Below are the code and all the weights of a small trained network. Each question names an input and a class and asks about switching units off, where a switched-off unit gives its printed mean instead of its output.

import numpy as np


def w(rows, s, z=0):
    codes = np.array(rows[::2]) - 128.0
    scale = np.full(codes.shape[1], s)
    scale[-1] = z or s
    return codes * scale


def f(y):
    return np.maximum(y, 0)


def log_softmax(a):
    a = a - a.max(-1, keepdims=True)
    return a - np.log(np.exp(a).sum(-1, keepdims=True))


def net(x, mask):
    res = np.array(x, float).reshape(1, 8) / 4 @ E
    y = f(res @ A[0][:, :-1].T + A[0][:, -1])
    res = res + np.where(mask, y, B[0][:, -1]) @ B[0][:, :-1]
    return log_softmax(res[-1] @ U[:, :-1].T + U[:, -1])


A, B = {}, {}
E = w([
[180,174,188,27,137,22,150,206,95,2,85],'x0',
[113,126,104,105,136,139,157,130,140,146,119],'x1',
[154,188,131,177,115,175,141,119,76,91,116],'x2',
[113,181,47,143,166,48,46,80,40,74,72],'x3',
[36,221,151,102,20,129,115,153,86,152,144],'x4',
[163,189,104,167,112,162,145,132,92,114,137],'x5',
[126,68,109,127,108,134,133,163,132,140,72],'x6',
[109,189,132,108,240,227,38,172,157,147,107],'x7',
],0.0073)
A[0] = w([
[99,183,143,108,126,80,168,224,118,119,64,157],'N1',
[143,112,222,145,131,152,199,191,150,164,158,87],'N2',
[74,99,103,179,116,119,97,65,152,194,149,129],'N3',
[233,112,133,135,160,161,161,120,151,142,152,146],'N4',
[95,67,104,219,107,143,161,89,65,216,147,63],'N5',
[156,152,82,129,158,74,58,91,116,164,81,84],'N6',
[127,164,169,228,88,144,109,141,104,158,93,240],'N7',
[179,123,153,55,117,48,172,157,122,77,127,111],'N8',
[81,171,139,79,115,154,105,106,113,128,112,119],'N9',
[74,186,146,113,41,137,92,215,120,191,174,119],'N10',
[45,40,96,65,132,131,126,157,159,165,66,251],'N11',
[138,154,128,83,155,167,93,150,129,143,103,78],'N12',
[62,110,2,89,174,64,88,72,48,129,142,102],'N13',
[100,162,130,105,164,193,60,203,145,130,119,100],'N14',
[91,83,122,123,68,108,174,86,68,107,164,158],'N15',
[106,118,195,110,145,178,182,151,167,171,186,153],'N16',
[147,161,89,146,130,185,107,109,75,77,127,143],'N17',
],0.0087,0.0032)
B[0] = w([
[88,125,85,130,239,110,100,122,105,109,101,232],'N1',
[74,109,83,146,71,156,37,142,43,91,54,228],'N2',
[74,132,140,74,243,227,176,240,81,75,117,219],'N3',
[157,37,170,62,149,109,62,27,82,155,88,198],'N4',
[68,215,132,155,150,199,132,154,101,45,176,229],'N5',
[192,121,179,87,83,162,50,68,128,78,163,183],'N6',
[158,151,200,99,249,127,173,147,185,120,95,205],'N7',
[46,140,159,125,151,180,121,210,80,158,228,254],'N8',
[160,124,132,136,102,170,150,83,158,210,107,178],'N9',
[123,66,133,70,166,128,153,32,150,230,32,244],'N10',
[218,183,198,175,151,108,127,154,102,107,108,246],'N11',
[119,75,42,155,120,36,118,201,192,149,218,175],'N12',
[154,158,163,137,37,139,66,110,184,71,78,215],'N13',
[192,158,67,217,79,93,184,145,235,83,253,215],'N14',
[155,48,135,229,112,103,209,84,191,168,180,221],'N15',
[180,153,178,158,24,116,74,130,119,49,102,243],'N16',
[196,67,198,101,84,82,124,111,95,109,143,183],'N17',
],0.0058,0.0087)
U = w([
[24,196,132,101,213,175,110,174,39,109,193,56],'0',
[155,150,195,94,146,117,165,96,139,125,116,205],'1',
[125,157,164,158,134,122,115,108,101,150,124,211],'2',
[111,146,168,171,156,105,115,99,119,152,111,182],'3',
[120,147,125,104,1,158,52,95,98,110,97,3],'4',
[125,111,84,222,96,74,186,125,205,147,227,75],'5',
[139,84,162,2,214,120,166,7,157,190,61,117],'6',
],0.0069,0.0046)

Each question gives the input, the list of numbers given to net, and the class t.
The units are the neurons (one row each of A and B). Each row of codes is followed by its name. A weight is (code - 128) times the scale printed after its matrix; where a second scale follows, it is the last column's (A, B and U).
mask holds one flag per neuron, in row order. A switched-off neuron (its flag False) gives its mean, the last column of its row in B, instead of its output. The means were averaged over made-up inputs and are rounded, as every weight is.
A unit's drop is (log p(t) with every unit on - log p(t) with that unit switched off) / (log p(t) with every unit on - log p(t) with every unit switched off).
The circuit of an input: a set's keep is (log p(t) with only the set's units on - log p(t) with every unit switched off) / (log p(t) with every unit on - log p(t) with every unit switched off). Starting from the 12 units with the biggest drops (on a tie, the unit counted first), units are removed one at a time, each time the one whose removal leaves the highest keep (on an exact tie, the one counted first), for as long as the keep stays at least 0.8.
circuit, biggest first: the units of the circuit, biggest drop first
unit that matters most: the unit with the biggest drop
k most important neurons: the k neurons with the biggest drops, biggest first
drop when u is switched off: that unit's drop, to one decimal
input [-8,3,-3,1,1,3,4,-3], class 0: unit that matters most -> N3
input [-4,5,8,7,-7,8,0,-5], class 1: circuit, biggest first -> (N7, N2, N17)
input [-4,-2,-5,-3,7,2,6,7], class 5: 2 most important neurons -> (N14, N12)
input [2,3,-3,-4,-8,8,-6,-5], class 6: 3 most important neurons -> (N4, N14, N5)
input [-5,-5,4,6,7,-8,-6,0], class 6: circuit, biggest first -> (N10, N7, N8)
input [2,-2,0,5,-6,-5,2,-7], class 5: circuit, biggest first -> (N15, N10)
input [5,0,3,-6,-6,-8,1,3], class 4: circuit, biggest first -> (N2, N16, N7)
input [-7,0,-8,5,-1,-4,2,-8], class 1: 4 most important neurons -> (N3, N13, N8, N15)
input [-5,5,3,-6,0,3,-3,3], class 4: 3 most important neurons -> (N16, N2, N8)
input [-7,-1,-4,3,8,7,2,5], class 6: 3 most important neurons -> (N10, N8, N7)
input [7,-7,-4,8,0,1,-1,0], class 4: 3 most important neurons -> (N13, N6, N3)
input [6,2,-3,2,6,-4,-1,-4], class 0: 2 most important neurons -> (N8, N1)
input [6,5,1,-6,7,7,4,6], class 6: 3 most important neurons -> (N10, N1, N5)
input [-1,-6,3,6,2,0,7,-8], class 5: unit that matters most -> N15
input [-4,1,-1,-8,-5,3,-1,0], class 4: circuit, biggest first -> (N16, N2)
input [-3,6,-1,7,-3,-1,-2,-4], class 4: 3 most important neurons -> (N13, N6, N7)
input [-8,-4,3,-3,-5,8,5,-8], class 0: 2 most important neurons -> (N5, N3)
input [-1,-2,-7,-8,0,6,-1,-7], class 4: circuit, biggest first -> (N2, N16)
input [-5,-1,-5,-5,0,-6,5,-4], class 0: 2 most important neurons -> (N3, N5)
input [4,4,5,-1,7,6,5,-7], class 5: 2 most important neurons -> (N15, N4)
input [-1,-5,3,-3,-7,6,5,4], class 6: circuit, biggest first -> (N4)
input [8,7,-1,8,2,4,5,-3], class 0: drop when N16 is switched off -> 0.3
input [-4,5,-5,-8,4,3,-5,-4], class 4: drop when N2 is switched off -> 0.6
input [2,3,-5,2,8,0,7,5], class 6: drop when N10 is switched off -> 0.9
